Below are the code and all the weights of a small trained network. Each question names an input and a class and asks about switching units off, where a switched-off unit gives its printed mean instead of its output.

import numpy as np


def w(rows, s, z=0):
    codes = np.array(rows[::2]) - 128.0
    scale = np.full(codes.shape[1], s)
    scale[-1] = z or s
    return codes * scale


def f(y):
    return y / 2 * (1 + np.tanh(0.7978845608 * (y + 0.044715 * y**3)))


def log_softmax(a):
    a = a - a.max(-1, keepdims=True)
    return a - np.log(np.exp(a).sum(-1, keepdims=True))


def net(x, mask):
    res = np.array(x, float).reshape(1, 7) / 4 @ E
    y = f(res @ A[0][:, :-1].T + A[0][:, -1])
    res = res + np.where(mask, y, B[0][:, -1]) @ B[0][:, :-1]
    return log_softmax(res[-1] @ U[:, :-1].T + U[:, -1])


A, B = {}, {}
E = w([
[128,131,125],'x0',
[127,125,127],'x1',
[10,123,109],'x2',
[245,124,156],'x3',
[78,29,56],'x4',
[130,124,131],'x5',
[128,122,133],'x6',
],0.013)
A[0] = w([
[171,180,214,82],'neuron 0',
[151,152,149,121],'neuron 1',
[82,241,229,254],'neuron 2',
[177,4,59,175],'neuron 3',
[160,130,165,175],'neuron 4',
[148,155,137,23],'neuron 5',
],0.011,0.0049)
B[0] = w([
[89,50,101,211],'neuron 0',
[138,34,109,156],'neuron 1',
[169,182,137,254],'neuron 2',
[122,207,148,217],'neuron 3',
[151,1,109,173],'neuron 4',
[142,6,107,134],'neuron 5',
],0.016,0.013)
U = w([
[253,108,192,198],'0',
[179,132,184,208],'1',
[119,33,131,3],'2',
],0.013,0.006)

Each question gives the input, the list of numbers given to net, and the class t.
The units are the neurons (one row each of A and B). Each row of codes is followed by its name. A weight is (code - 128) times the scale printed after its matrix; where a second scale follows, it is the last column's (A, B and U).
mask holds one flag per neuron, in row order. A switched-off neuron (its flag False) gives its mean, the last column of its row in B, instead of its output. The means were averaged over made-up inputs and are rounded, as every weight is.
A unit's drop is (log p(t) with every unit on - log p(t) with that unit switched off) / (log p(t) with every unit on - log p(t) with every unit switched off).
The circuit of an input: a set's keep is (log p(t) with only the set's units on - log p(t) with every unit switched off) / (log p(t) with every unit on - log p(t) with every unit switched off). Starting from all 6 units, units are removed one at a time, each time the one whose removal leaves the highest keep (on an exact tie, the one counted first), for as long as the keep stays at least 0.8.
units of the circuit, in order: the units of the circuit, biggest drop first
most important unit: the unit with the biggest drop
k most important neurons: the k neurons with the biggest drops, biggest first
drop when u is switched off: that unit's drop, to one decimal
input [3,-5,-2,8,-6,-5,4], class 2: most important unit -> neuron 0
input [1,-5,8,-8,-1,-1,-6], class 1: 2 most important neurons -> [neuron 0; neuron 2]
input [-3,-1,-8,1,0,0,-8], class 2: units of the circuit, in order -> [neuron 2; neuron 0; neuron 4]
input [-1,-1,8,4,8,7,7], class 1: 2 most important neurons -> [neuron 3; neuron 0]
input [0,1,-8,4,0,0,-5], class 2: 3 most important neurons -> [neuron 0; neuron 2; neuron 4]
input [-8,-4,0,-6,1,-1,2], class 1: 3 most important neurons -> [neuron 0; neuron 4; neuron 1]
input [-5,-5,0,4,-3,0,-3], class 2: 3 most important neurons -> [neuron 0; neuron 3; neuron 4]
input [-8,6,4,2,5,-3,0], class 1: 3 most important neurons -> [neuron 3; neuron 0; neuron 4]
input [3,-6,-3,5,-2,-8,-6], class 2: drop when neuron 0 is switched off -> 0.3
input [8,-4,-4,-2,6,-8,-2], class 1: drop when neuron 4 is switched off -> 0.1
input [-2,-1,-6,2,-4,5,8], class 2: drop when neuron 0 is switched off -> 0.4
